What each symbol does to the objects:
at | vu su se
j934 | j684 j105 j940
j840 | j878 j295 j466
j89 | j104 j298 j305
j557 | j298 j881 j897
j715 | j811 j322 j878
j741 | j834 j770 j252
j617 | j790 j466 j715
j211 | j125 j661 j576
j295 | j939 j937 j493
j985 | j617 j462 j5
j550 | j741 j942 j816
j508 | j25 j125 j555
j811 | j618 j985 j522
j608 | j493 j680 j834
j450 | j852 j467 j985
j834 | j344 j60 j937
j853 | j89 j557 j125
j298 | j534 j287 j714
j852 | j977 j840 j617
j977 | j830 j878 j790
j493 | j467 j418 j344
j684 | j658 j386 j282
j109 | j942 j21 j822
j830 | j557 j522 j661
j325 | j608 j665 j741
j942 | j770 j940 j797
j534 | j555 j576 j853
j661 | j897 j852 j618
j466 | j450 j493 j322
j790 | j661 j450 j811
j462 | j466 j608 j727
j287 | j576 j811 j830
j940 | j282 j508 j357
j305 | j105 j714 j111
j252 | j937 j204 j680
j467 | j840 j323 j462
j111 | j508 j211 j534
j665 | j680 j684 j770
j939 | j5 j997 j467
j344 | j462 j325 j997
j105 | j386 j853 j508
j282 | j794 j25 j109
j997 | j727 j741 j323
j418 | j323 j816 j325
j937 | j997 j550 j418
j618 | j354 j617 j881
j680 | j418 j658 j60
j816 | j252 j797 j665
j357 | j109 j555 j386
j5 | j715 j727 j840
j21 | j940 j111 j104
j422 | j111 j354 j298
j386 | j822 j89 j25
j104 | j357 j534 j105
j522 | j881 j5 j852
j576 | j422 j618 j557
j60 | j325 j794 j550
j204 | j550 j109 j658
j125 | j305 j897 j422
j322 | j985 j344 j939
j794 | j665 j934 j942
j727 | j322 j834 j295
j797 | j204 j357 j684
j25 | j934 j305 j21
j714 | j853 j830 j211
j897 | j714 j977 j354
j881 | j287 j715 j977
j822 | j797 j104 j934
j878 | j522 j939 j450
j354 | j211 j790 j287
j658 | j816 j822 j794
j770 | j60 j282 j204
j555 | j21 j422 j89
j323 | j295 j252 j608

The rows follow the links: the fewer symbols apart two objects are, the more alike their rows tend to be.

Each row is also shifted at random along 4 hidden directions that mean nothing.

Some objects, each with a row of numbers:
j618: [ 111   78  -54   36  -76  148  143   15   11   60  -13   79 -130   80   34    2   -3   -7   81  -14  -27   30  -51   40  -42   52  135   79  -48   23  -48   -3  -43   67  -10   85  132   20   97   41    6  -62  -16   28  119   62  -60  100 -112  -97  129 -111  -30   55   29  -84  -31    2  -89  109   32  -72   -4   10   90   34   14]
j853: [ 283  109  -64   69 -128  -35   73   20   81   24   54    9  -73  -39  -19   54    8   23  -71  -11   11   -6 -146   -2   32  110   71   -6 -110  -44  -89   97  -31   70   31  -24   50  134  -31  103  -53   81  -95   84   45   10  -30   26  -31  -43   -8 -124   15   -9    1   72  -93  -54  -51    9   87  -53   79   36   23  129   93]
j937: [-496  -95   66  -12   -9  -17  -17  -31 -102   50  -75   16   51  -43  -43   11  -33   -3   -1   21   -9  -15   87  -11   42   65   29  -54   62  -36    4  -32  -34    1  -64   71   66    4   28   96   10  -78   28  -47  -49   75  -43    4  -48   11   10   42  -44  -36  106    6   69  124  -27  -47   -2   17  -41    7  -42   29   -1]
j418: [ -80  -69   70   12   41   54  -57 -126 -115    9  -10   32   61  -71   -5  -21  -40    7  137  -21   11   21   94  -40   45  -83  -64   -1  166    6    5 -112    7  -18  -84  155  -20  -54   76   24  -14  -88    9  -82   -7   61  -37  -11  -78   30  -37  152  -52  -40   69   10   77  169   55   95 -146   51  -65  -58  -84  -40 -122]
j125: [ 479   62  -79   47 -127   -5   31   29   89  -34  108   16  -68  -26   70   36  -39   24   54  -23  -14  -11 -162  -42   40  -21  -28   37  -19  -80  -60   39   25   14   36  -38   -5   44  -16   93  -45   98  -61   38   58  -20  -13    4  -12  -58  -32  -25   40  -63  -45  122  -82  -41   -4   95  -22   -5   61   22  -16   80    6]
j508: [ 104    8   52 -103   31    7   36 -125  -43  -75  -81  -56   28    9  -92  -16   81    5   18   22  -24 -103    4  -77  -70   57   -5  -32   53   20   79  -91    2   21   19   13  -37   59   43  -30   -7   28  -43  163   37   86   33   57   27   76   17   45  104   85  -68  145   38   74  -90   49  -66   99  -47   65  -53   13  -47]
j811: [-199   43 -152  -41   24   91   57  -11   45  142  106   23   -2   67  107  -65  -68  -16  200   -2  -93  -97  -28 -125  -46   65  -20  103   26 -173   42  -59  103  -93   -1 -107   39  -49   57 -123   66  -15   -2  -18  116  -12  -61   60    1 -119   86  -10  -31    8 -111  114  -61  -55   35  132   -1   52   33   21  -60  -49 -125]
j204: [-266 -111   29  -17  -25 -117  -78    3  -23  -83  -19  -41   37  -81  -19    1  -22   36  -50   41    7  -18  -18  -54   41  -45  -85  -97   78  -27   32   32    5  -90   72  -49  -77  -19  -69   59  -10   98   36    3 -135   -1   53  -85   83   91 -119   90   98  -52  -18  129   55   52   33  -24  -49  147  -26   23  -72   19   26]
j555: [  20   50   44  -55    6   20   49  -98  -16  -75 -135  -61    4   38 -151   -2  131   30  -65    6    7  -13  -12   57 -100   62   97  -25   -4  120   50  -22  -59  108  -24   12    5   96   54  -17    2   -2  -47  150   60   59   20   64   -2  100   72   -8   63  113  -50  -24    1   88 -109  -15   27  -20  -76   81   20    6   38]
j797: [-123  -20   49  -68   22   68  -24 -240 -102   35    5  -74  107  -12 -101   18   30   67  141  -24  -39  -71  103 -169  -18   50  -29  -48  158  -25   86 -127   25   -5  -56  109  -26    7  149  -35  -23  -42  -84   82    0  125    8   36   -3  113  -26  176   66   22   26  151   84  243   21  109 -176  190  -62   30 -151  -13 -124]
j934: [ -17   58  -71   40  -66   14  -41 -152   58   82  141  -17   79  -29  -72   64   24  107   11  -67  -36   45   11 -204   13  120   34  -40  -18  -51   -1   60   30   46   -8   15   10   75  105  -24  -44   90 -120   44  -69  -17   14  -51   -5   87  -54   13   34   39   10  142  -87   56   57   43  -77   90   72    8 -113   40  -29]
j298: [ 200   46 -128    4 -103   34   81  -11   82   10   12   -8  -59   67   19  -19   45   93   42   61  -27   -2 -108  -23  -95  117   23    9  -12  -46   61   75   53  -50   77 -130   67   -6   81  -31   21    9  -17   19   42   11  -38   65   13  -21  110  -72   69   73 -121   30  -51  -21  -17   59   77  -51   42   65    7   46   22]
j878: [ 208  -72   68  -83   93 -113   29  249  -68  -26  -37   15  -65  -37  126  -37  -96 -222 -155   28   28  -69   19   78  109  -90  -33  -15 -125  -70 -139    0  -79  -30   50  -44  -59    4 -261   49   27   57   76   12   21  -24   33  -86   46 -162  -53 -104  -16  -89   28   43   21 -267  -69 -133  109   48   42  -13  130   43   85]
j715: [  74  -57  -19  -94  125   24   15  150  -48  -10   21  -16  -11   37  136  -67  -37 -145   24   -5  -23  -67   58  -45   15 -102  -74   53  -15  -58  -31  -84   17  -61   42  -47  -75  -77  -99  -91   47   -6   61    7   39  -42   66  -38   25 -131  -17   -6   11  -10  -59    6   13 -178  -23    0  -38   85    4  -41   63  -66  -11]
j104: [ 107  -33  -18  -61  -70  -66   34  -14  -12  -50 -122  -53   22   37 -101   10   72   65  -90  130   -7  -54  -37  -20  -62  133   58 -119   13  -26   84   71   -5   -9   65 -113   36   49   -1   52   29   20   -8   93  -44   61    3   26   88   58   42  -48  130   75  -63   83   22   43  -63  -28   84   47  -62   84   -1   63   91]
j295: [ 217  -99  -32    5   63  106  -17   34  -24  189   32   41   68   96   49  -26  -43   44   53    7  -35   52  184  -81  -64  147   58  -13    0  -60   64   66   56  -76   -6  -56  119 -131  101 -184   76 -109  101 -142 -110  -70  -12  -69   -6  -77   63  -55  -71   40   69 -165   23   -8   78  -79   57   17   43  -52   14  -82  -19]
j741: [ 370  -59   67   21   15 -141  -93  -11  -80   75   41   42   82 -154   18   61 -138  -66  -44   13   38  -58   73  -32  187  -14  -63  -43    6 -125  -85   -8  -26  -16 -107  112  -21   30  -99  150  -37   -6  -19 -106  -15    2  -77  -78  -37  -28 -139   81 -135 -194  146  123   24   66  101  -80  -14   35   28  -76  -95   18  -74]
j25: [ 237  -24  -45   30 -112  -42   -4   -4   68  -80   -8  -12   -8   36  -35  -28   60  121  -29   92  -10   33  -94    4  -62   64  -13  -81   34   22   94   89   46  -57   86 -138    3   -1   26   21  -30   51   27    7  -95   22   55    9   86   85   30   -6   99   58  -56   19   -1   48   19   19   28   14  -11   34  -21   31   52]
j661: [-281  126   -3   39  -30  116  132  -12   15   12  -38   20 -105   50    6  -11   46  -32   25  -37   12   43  -38   34  -64   52  131  102  -78   99  -53  -13  -60  119  -12   80   70   70   61  -31    5  -52  -30   80  125   56  -22   89  -83  -66   96 -109  -10   79   -8  -96  -46  -36 -120   45   24  -82   25   23  127   40   19]
j939: [-439   64   -5   73   58  -10  -46   -2   21   12   64   57    5  -45   94    4  -65  -28   99  -52   62   22  -22  142   51 -186  -66  132    2   19  -24  -88   15   16  -90   54  -55  -58   -8   26  -13  -56   -6 -122  113  -72  -56   49  -47  -38    9   80 -136  -79   -7 -114  -14   31   93   41  -33 -166  -15  -74   -2  -87  -87]
j325: [  43  -57   72   23  -11  -66  -45  -53 -112  147  -50   37   88  -62  -25   30  -68  -14  -47   23   12  -40  113   10  108   83   40  -44   43  -99  -33    7  -41   -3  -99  107   73   30    6  117    4  -85   18  -58  -25   43  -88  -27  -32  -25  -36   -2  -91  -81  148   67   16  146   37  -38   36   15  -25  -29  -63   32  -53]
j493: [   0  -70   -6   23  117   -4  -78  114   21    7   86   19    1   15   99  -12  -50  -66  -20  -29    8   40   76    5   17 -114  -64   36  -10   23   -3    6   50  -66   25  -22  -80 -111  -53  -87   26   -1   79 -111 -104 -118   63  -95   45  -33  -63   30  -42  -24    3 -105   22 -121   91  -80   12   17   12  -72   27 -103  -15]
j21: [ -85  -23  -38  -69  -45 -170  -21   35   38  -56  -40  -52   23  -31  -65    3   35   51 -128  106  -16  -90 -125  -51   14   85    6 -133   -5  -71   49  103  -20  -40   80 -151  -19   72  -88   78    3  152  -19  104  -36   35    4  -15  144   68  -33  -39  115   -2  -56  207  -17  -35  -27  -54   58   88   17   84  -52   94   76]

Start, symbols taken left to right, then the object you end at.
Answers are names.
[ -97   57 -108  -33  -33  -70   12   57   95 -114    5  -19  -48    4   52  -54   12   11    1   60  -14  -76 -175   57  -20  -54  -58   25  -27  -12   38   16   28  -15   79 -156  -72   39  -83   -5    0  119  -32   49   76  -59   -5   61   74  -11   13  -16   44   30 -165   93  -81 -119   13   24   77  -54   12   41  -26   13   31]
vu vu su: j298
[ -89  -23   13   42  -22   48   43   22  -68  118  -39   94  -19    1   58    3  -70  -19   67    1   -4  -17   42   74   81   48   54   62   10  -87  -56  -32  -33   15  -99   72  126  -33   22   72   17 -119   28  -81   75   20  -95   27  -83 -108   96  -46 -123  -69   90  -65   32   27   16   -4   58  -95  -20  -35   20   28  -27]
vu se: j5
[ -55   74   38  -37  -36   51  107 -131  -13   60 -128  -76   11   51 -170   15  169   68  -65   12  -26  -26   43  -40  -93  243  181  -38  -43   34   48   -3  -67  133  -31   37  117  137   93  -24   14  -19  -78  181   53  131  -35   49  -18   60   88 -106   63  115    0   33  -22   66 -126  -18   37   11  -12  102   12   55   48]
vu se vu su: j89
[-229 -142   38  -30   40  -32  -27  129  -42   56  -39    5    0   19   42    0  -29  -62 -113   12   -4   24   92  -38   -2    6   10  -64  -36  -29  -43   72  -18  -74   38  -52   24  -57  -82  -17   34  -11   93  -77 -146  -37   65 -109   35  -39  -45  -48   -5  -37   82  -69   40 -108  -21 -107   46   75   10  -23   75   13   79]
vu se: j295
[  -5  147   48  -10   39    0   10  -87   17 -133   -1  -50  -14  -60  -63   27   58  -60  -39  -81   49   -7  -67   35   30 -105  -19    9  -68   81  -75  -73  -53  136  -27   96 -101  131  -31   41  -49  104 -147  148  133   35   12   36  -26   83  -67   29   17    1  -55   54  -55   12  -61   35  -81  -16   22   34   -2    3    6]
su vu vu: j89
[ 156  109 -141   44  -74  -53   17   47  127  -99   90    2 -100   -8   37    4  -19   31   31    4   10   -6 -215   57   23 -110  -85   51  -23   -2  -37   32   45   24   71  -73  -87   26  -73   47  -34  116  -75   18   77  -67  -14   60   31    8   -4  -12   38  -32 -118   58 -105  -55   32   90    2  -99   47   24   -2   29   16]
vu su se: j576
[-224   40  -30  102   45  122  -23  -46   23   95   -4   72   37   72   24  -38   18   73  112  -28    9   93  102  135  -76  -18   47  122   13   99  106   -9   18   35  -85  -10   69 -128  156  -95   41 -170   33 -175   36  -80  -62   63  -77    6  140   -2 -162   36   -8 -291    7   82   87   14   37 -235  -38  -56   36 -124  -48]
su se vu su: j418
[-323 -141   72  -42   18    7   15   29 -143   50  -73   26   20   -3    1   14  -45  -31  -33   51   -5  -22  101  -69   16   90    9  -82   51  -64   -6    9  -25  -59   26   36   59  -53    4   16   14  -52   85  -49 -109   68   -3  -75   -5  -63    0   -5   13  -20  128    9   97   15  -27  -34   -4  112  -27   -9   28   22   14]
se vu vu vu: j466
[-363  100    6  -17   18  153  111    0    3  -28  -31  -24  -77   76  -19  -20   66  -57   48  -66  -22   17    1    0  -80   18   90   84  -61   89  -40  -75  -30   91   -7   72   30   58   80  -60    3  -53  -60  115  136   74   -2   81  -90  -34   84  -77   28   90  -22  -41  -12    5 -116   76  -19   -6   -1   44  100   25   13]
vu vu su se: j830
[ 156  -85  -56 -106   92  103   80   66  -26  149   22  -20   -6  107   82  -39  -10  -55   65   28  -72  -82   86 -105  -80  108   19   17   13 -131   19  -43   53  -79   38  -80   50 -102   20 -162  100  -25   72    7   -4  -14   -9  -18   49 -165  112  -67  -17   42  -18   -3   20 -124  -28   15   31  137    1   -8   34  -66  -36]
se su vu: j985
[ 313   21  -72   90 -122   58  -47  -43   97  -67   94  -27  -17   19  -14   40   33  130   21  -35    5  130  -87  -38  -58  -10  -63  -25   26   68   73   85   78  -32   75  -62  -41  -46   84    1  -75   71   16  -58 -102  -36   54    9   23  117  -35   77   89   26  -63  -35  -46   56   48   58  -58   -9   20   15  -54   -6   -9]
su se vu: j104
[-390  104  -97   40  -32   51   80    0   58   23   92   27  -99   29   69  -41   -6    0  115  -25  -34  -30 -101   30    7  -55    0  123  -29  -42   -9  -54   39   20  -20  -29   26  -15   48  -10   13   12  -71  -19  183  -29  -71   96  -43  -97   74  -16  -39    1  -86    7  -64  -34    3  121   -4 -103   22   17   -6  -15  -46]
vu se se: j618
[-207 -180   39  -63   18   21  -25   60 -125   71   14    2   11  -16   55    5  -74  -84   12    8  -35   -9   98 -149   21   13  -72  -55   84  -68  -28  -27   23 -116   28   28   -8  -73  -21  -24   15  -13   98  -42 -132   54   33 -115   26  -80  -75   34   29  -31   86   59   91  -40  -25    7  -67  212   -9  -25   -8   14  -10]
vu vu se se: j462
[ 239  -89  -88 -105   62   44   67   68   -2  143   77   11   40   65  128  -56  -80 -100   80   35  -73 -139   35 -148   11  101  -28   49    3 -217   -8  -59   76 -125   20  -86   32  -79  -28 -126   87   13   54  -10   49  -26  -30  -45   32 -166   47  -41  -22   20  -29  139   -7 -148   -2   56   19  159   46   -6  -33  -27  -66]
su se su: j493
[-135  126   20   88  -39  -57  -42  -94  129  -18   52   -4   42  -78 -124   86   63   78 -138  -59   49   60  -10   36   16   20   57  -34 -110   66  -20  113  -28  113  -41   38   -2  127  -12   67  -69   75 -146   26  -12  -59   24  -19   -6  130  -65  -43  -18    9   13  -24  -87   54   49  -91   30 -102   58    8  -14    3   47]
vu se: j684
[ -46    9  -39   29   88   -1  -56    7   15  113   98   50   55    5   81  -21  -91    2   78  -24   15    0   70   21   44  -61  -39   74   16  -60    7  -16   38  -66  -71  -23  -25  -88    3  -46   37  -66   15 -128   27 -120  -36  -16  -15  -76  -12   36 -129  -54    8  -70    5  -27  120  -24   27  -89   11  -56  -29  -88  -71]
se su vu su: j325
